Each row has a name. After each piece below comes the name of the row it's from, unless a question asks for something else. Each question is about the rows just above it.

[143 131 142 161 133] : pere
[ 75 126  87 104  97] : Sovu
[ 48 122 170 170 177] : nurib
[123 131 142 195 114] : mem
[142 134 161 143 131] : dep
[103 133 126 132 136] : Lon
[ 74 114 165 126 126] : dogut
Put [131 133 142 143 161] back in order: which row is it? : pere
Which row holds these entries in another order? [131 142 161 133 143] : pere

[147 124 119 119 109 124  85] -> Sovu
[130 118 136 117 139 139  90] -> mem
[147 124 119 126 109 124  85] -> sor
[147 124 119 126 109 124 201] -> dep
[138 125 127 127 125 129 178] -> Revam
Which row holds these entries in another order? [139  90 130 118 136 117 139] : mem
Number of entries in [130 118]: : 2
find: [147 124 119 119 109 124  85] : Sovu
find: [147 124 119 126 109 124  85] : sor
Number of entries in [147 124 119 119 109]: : 5

[136 112 140 146 209 122 129 161  43 157] -> nurib
[129 120 114 141 164 138 135 136 157 131] -> mem
[130 121 112 143 136 143 137 123 203 126] -> dogut
How many entries does [130 121 112 143 136 143] have? : 6
The row with [130 121 112 143 136 143 137 123 203 126] is : dogut

[140 131 127 128 129 169 145 128 149 122 170 138  77 171 129 130 108 123
 129 160 141 157 121 113 114 110 152 124 117 110 106 118 130 103 121 109
 124 162 123  94 164 114 145 156 136 130 107 125 126 116 136 126  95 124
  93 160 138]  mar
[162 136  77 114 129 109 171 118  94 114 117  93 145 149 108 125 169 106
 145 156 140 138  94 128 130 170 122 116 123 123 130 160 160 126 124 127
 128 138 124 127 114 115 101 161 133 106 127 121 129 144 124 123  90 102
 161 135 151]  sor
[171 127 151 136 114 122 126  93  94  77 128 160 161 138 169 108 162 130
 160 129 123 140 109 118 133 124  90 116 124 114 115 106 170 102 101 123
 138 114 127 127  94 125 129 124 117 123 145 129 130 161 144 121 156 106
 145 149 135]  Revam
How many entries does [171 127 151 136 114 122 126  93  94  77 128 160 161 138 169 108 162 130
 160 129 123 140 109 118] have? : 24
Which row holds [171 127 151 136 114 122 126  93  94  77 128 160 161 138 169 108 162 130
 160 129 123 140 109 118 133 124  90 116 124 114 115 106 170 102 101 123
 138 114 127 127  94 125 129 124 117 123 145 129 130 161 144 121 156 106
 145 149 135]? : Revam
Which row holds these entries in another order? [ 77  90  93  94  94 101 102 106 106 108 109 114 114 114 115 116 117 118
 121 122 123 123 123 124 124 124 125 126 127 127 127 128 129 129 129 130
 130 133 135 136 138 138 140 144 145 145 149 151 156 160 160 161 161 162
 169 170 171] : Revam
Put [ 77  90  93  94  94 101 102 106 106 108 109 114 114 114 115 116 117 118
 121 122 123 123 123 124 124 124 125 126 127 127 127 128 128 129 129 130
 130 133 135 136 138 138 140 144 145 145 149 151 156 160 160 161 161 162
 169 170 171] back in order: which row is it? : sor
Which row holds these entries in another order? [124 123  90 102 161 135 151 162 136  77 114 129 109 171 118  94 114 117
  93 145 149 108 125 169 106 145 156 140 138  94 128 130 170 122 116 123
 123 130 160 160 126 124 127 128 138 124 127 114 115 101 161 133 106 127
 121 129 144] : sor
Which row holds these entries in another order? [138 160  93 124  95 126 136 116 126 125 107 130 136 156 145 114 164  94
 123 162 124 109 121 103 130 118 106 110 117 124 152 110 114 113 121 157
 141 160 129 123 108 130 129 171  77 138 170 122 149 128 145 169 129 128
 127 131 140] : mar

[133 198 166 138 135 115 103 101]  vof
[155 134 115 126 154 136 112 132]  Revam
[ 98  46  73 194 207 150 145 126]  Lon
[194 145  73 126 149 207  98  46]  Sovu
[142  85 159  98 192  90 139 143]  mar
[ 74 216 141 139 130 199 162 219]  dogut
[133 154 115 155 126 136 112 134]  mem
[117  53 115 112 156 135 152 144]  nurib
[113  53 134  98 159 117 159 152]  sor
[ 46  73  98 126 145 150 194 207] is which row reordered? : Lon
[207  98  46 194 145  73 126 149] is which row reordered? : Sovu
Which row holds these entries in another order? [134 112 136 126 155 115 154 133] : mem
[112 115 126 132 134 136 154 155] is which row reordered? : Revam

[124 124 122 145 135 131 132 135 109 124 125 131 115 139 140 152 147 120
 110 113  94 122  97 132 130 104 126 119 152 142 101 110 132 148 123 147
 145 117 135 118 127 139 136 127 125 110 131 135 125 131  80 134 123 131
 116 129 139 120]  Revam
[108 125 138 109 117 135 124 165 139 145 132 129 138 111 139 102 113 147
 117 155  93 147 111 116 104 157 105 144 112 131 130 125  97 122 149 141
 133 164 128 132 103 114 113 125 119 117 130  98 132 129 133 104 143 113
 137 150 133 105]  mem
[119 135 120 125 124 152 136 118 145 139 113 132 109 145 125 135 122 110
 110 134 142 126 135 147  94 123 123 135  97  80 120 131 127 116 132 131
 139 101 115 127 104 147 152 131 131 110 122 124 139 140 148 117 131 124
 131 132 129 125]  Lon
Number of entries in [108 125 138 109 117 135 124 165 139 145 132 129 138 111 139 102 113 147
 117 155  93 147 111 116 104 157 105 144 112 131 130 125  97 122 149 141
 133 164 128 132 103 114 113 125 119 117 130  98 132 129 133 104 143 113
 137 150 133 105]: : 58
Number of entries in [119 135 120 125 124 152 136 118 145 139 113 132 109 145 125 135 122 110
 110 134 142 126 135 147  94 123 123 135  97  80 120 131 127 116 132 131
 139 101 115 127 104 147 152 131 131 110 122 124 139 140 148 117 131 124
 131 132 129 125]: : 58
[120 139 129 116 131 123 134  80 131 125 135 131 110 125 127 136 139 127
 118 135 117 145 147 123 148 132 110 101 142 152 119 126 104 130 132  97
 122  94 113 110 120 147 152 140 139 115 131 125 124 109 135 132 131 135
 145 122 124 124] is which row reordered? : Revam
Put [125 129 132 131 124 131 117 148 140 139 124 122 110 131 131 152 147 104
 127 115 101 139 131 132 116 127 131 120  80  97 135 123 123  94 147 135
 126 142 134 110 110 122 135 125 145 109 132 113 139 145 118 136 152 124
 125 120 135 119] back in order: which row is it? : Lon

[129 117 127 141 125 107 126 131 115 129 151 115 123 124 150 129 142 127
 129 117 134 132 126 128 139 127 131 119 129 129 143 107 129 123 131 119
 136 132 140 123 126 132 128 130  84 158 121  68 128 126 117 124 130 127
 118 130 126] = vof
[124 129 131 117 126 157 128 125 140 144 133 124 123  66 143 128 129 141
 125 112  99 132 134 158 133 140 114 157 127 117 127 129 144 128 130  46
 132 131 129 114 123 132 126 127 132 142 127 119 131 126 126 124 130 136
 129 118 134] = dep
[129 134 127 141 125 114 134 131  99 129 128 125 124 144 157 129 142 127
 128 117 124 132 126 133 157 127 131 140 129 129 143 144 129 114 123 119
 136 132 140 123 126 132 128 130  66 158 112  46 132 126 117 124 131 127
 118 133 126] = Revam
Which row holds these entries in another order? [128 125 124 144 157 129 142 127 128 117 124 132 126 133 157 127 131 140
 129 129 143 144 129 114 123 119 136 132 140 123 126 132 128 130  66 158
 112  46 132 126 117 124 131 127 118 133 126 129 134 127 141 125 114 134
 131  99 129] : Revam
Count the entries of [124 129]: : 2
Put [129 114 123 119 136 132 140 123 126 132 128 130  66 158 112  46 132 126
 117 124 131 127 118 133 126 129 134 127 141 125 114 134 131  99 129 128
 125 124 144 157 129 142 127 128 117 124 132 126 133 157 127 131 140 129
 129 143 144] back in order: which row is it? : Revam

[209 142 124 148 114  96 176  35 150 172 142 179 153] : Revam
[193 141 157 132 110  99 198  45 167 170 181 184 156] : vof
[180 138 167 122 113 103 200  56 172 165 171 189 150] : Kel
[ 72 121 175 115 138 149 152 136 155 110 188 159 185] : dep
[ 69 121 175 115 138 150 152 139 153 108 188 157 186] : Lon
[193 141 157 132 110  99 198  45 167 170 162 188 147] : sor
How many entries does [193 141 157 132 110  99 198  45 167 170] have? : 10
Which row holds [193 141 157 132 110  99 198  45 167 170 162 188 147]? : sor
Number of entries in [ 69 121 175 115 138 150 152 139 153]: : 9
How many entries does [193 141 157 132 110] have? : 5

[140 121 128 132 128 136 132 101 130 128 118 153 132 128 127 130 140 125
 126 130] = Lon
[135 129 129 128 130 129 127 142 130 129 131 138 127 129 129 126  60 131
 129 126] = vof
[ 60 129 131 138 126 131 129 131 142 129 129 129 127 129 127 129 126 135
 130 128] = mem
[139 132 126 128 126 129 128 133 124 127 133  97 131 126 127 129 122 126
 127 129] = dep
[ 60 131 129 126 135 129 129 128 130 129 127 142 130 129 131 138 127 129
 129 126] is which row reordered? : vof
Count the entries of [ 60 129 131 138 126 131 129 131 142 129 129 129 127]: : 13

[145 133 170 122 148] = vof
[149 134 161  99 142] = Lon
[162 144 174 106 151] = Revam
[205 168 176  94 155] = nurib
[145 133 161 122 148] = dep
[140 129 150 108 140] = mem
[205 168 142 124 135] = Sovu
Number of entries in [162 144 174 106]: : 4
Count the entries of [140 129]: : 2
How many entries does [205 168 176  94] have? : 4
Count the entries of [205 168 142 124 135]: : 5

[131 130 164 129 126 183 200 126 132 127 132 120 178 177 127 131 193 150
 132 143 126 125] -> mem
[154 153 169 166 131 128 184 138 190 131 122 127 145 137 131 161 161 149
 161 129 129 134] -> Kel
[126 150 126 178 131 127 129 126 193 143 132 200 133 132 183 164 127 125
 177 120 131 130] -> nurib
Put [126 127 183 131 120 126 131 150 133 178 125 126 200 127 164 177 132 143
 129 130 193 132] back in order: which row is it? : nurib
Which row holds [154 153 169 166 131 128 184 138 190 131 122 127 145 137 131 161 161 149
 161 129 129 134]? : Kel
[120 125 126 126 126 127 127 129 130 131 131 132 132 132 143 150 164 177
 178 183 193 200] is which row reordered? : mem
Number of entries in [126 150 126 178 131 127]: : 6
Number of entries in [131 130 164 129 126 183 200 126 132 127 132 120 178 177 127 131 193 150
 132 143 126 125]: : 22
Which row holds these entries in another order? [130 131 120 177 125 127 164 183 132 133 200 132 143 193 126 129 127 131
 178 126 150 126] : nurib
find: [131 130 164 129 126 183 200 126 132 127 132 120 178 177 127 131 193 150
 132 143 126 125] : mem

[186 101 121 135] : Revam
[140 114 107 163] : dep
[165 113 109 155] : mar
[162  97 117 138] : dogut
[102 135 186 121] : Lon
[133  99 113 132] : Sovu
[140 114 107 109] : vof
[173 113 106 135] : mem
[140 100 124 138] : pere
[204 126 104 145] : nurib
Put [135 121 101 186] back in order: which row is it? : Revam
[107 109 114 140] is which row reordered? : vof
Count the entries of [140 114 107 163]: : 4
Which row holds these entries in another order? [132 113  99 133] : Sovu

[123 119 169  90]  mar
[159 144 100 123]  sor
[116 106 135 179]  Revam
[134 121 157 114]  nurib
[120 111  55 147]  dep
[121 127 148 146]  Sovu
[126 176 108  77]  Kel
[138 131 101 164]  vof
[114 120 131 119]  pere
[119 131 119 114]  mem
[111 138 157  74]  Lon
[117 158 133 119]  dogut
[119 131 120 114] is which row reordered? : pere
Number of entries in [159 144 100]: : 3

[153 150 144 161 111 144 141 130 141 152 106 106 106 137 127 117 128 113] : sor
[121 133 128 144 102 132 137 118 105 112 154 132 128 104 116 139 114 115] : dep
[135 136 113 129 122 132 136 106 130 121 102 107 102 104 154 124 134 112] : mem
[142 131 139 138 118 129 130 125 135 145 124 114 114 135 135 126 128 120] : Kel
[144 118 133 115 102 128 114 112 137 139 116 104 106 154 128 132 132 121] : nurib
[150 118 135 122 105 128 122 105 151 149  95 113 110 156 140 136 141 127] : pere
[136 141 127 143 131 143 141 131 130 134 132 127 127 129 123 123 128 120] : Sovu
[106 116 122 127 145 114 142 136 129 124 115 150 143 104 128 113 145 120] : Lon
[116 124 123 126 138 126 134 134 128 123 125 137 136 121 124 118 134 122] : dogut
[157 157 102 145 148 115  89 113 173 131 136 141  85 184 122 118 153 123] : vof
[105 125 119 115 130 123  90 136 127 117 132 118 116 114 125 109 133 116] : Revam
[143 131 143 152 128 136 124 129 144 145 124 122 112 148 126 122 131 115] : mar
[136 184 173 131 122 148 157 157 141  85 102 115 145 123 113  89 118 153] is which row reordered? : vof
The row with [144 118 133 115 102 128 114 112 137 139 116 104 106 154 128 132 132 121] is : nurib
Which row holds these entries in another order? [120 123 123 141 127 132 141 136 130 127 143 131 128 143 131 134 129 127] : Sovu
Number of entries in [135 136 113 129 122 132 136 106 130 121 102 107 102 104 154 124 134 112]: : 18
[121 132 132 128 154 106 104 116 139 137 112 114 128 102 115 133 118 144] is which row reordered? : nurib

[ 52  80 101 163  93 115 143] -> Sovu
[134 125 218 115 102 113  76] -> mar
[ 93 178 148 125  35 120 143] -> Kel
[198  95 132 162 176 151 174] -> mem
[ 76 139 123 124  36  96 137] -> vof
[110 127 214 102  79 111 104] -> pere
[ 39 123 143 155 148 182 119] -> nurib
[149  35 156 170 132  93 123] -> dogut
[173 152  69 190 119 142 162] -> Revam
[123 196 125  81 168 180 148] -> sor
[145 199 109 118  66 137 174] -> dep
[ 64 148  73 168  89 114  89] -> Lon
The row with [ 39 123 143 155 148 182 119] is : nurib
[110 127 214 102  79 111 104] is in which row? : pere

[209 176 120 163 133] = Revam
[209 176 157 173 133] = Lon
[181 176  87 188 121] = mar
Put [133 163 120 176 209] back in order: which row is it? : Revam
The row with [209 176 120 163 133] is : Revam

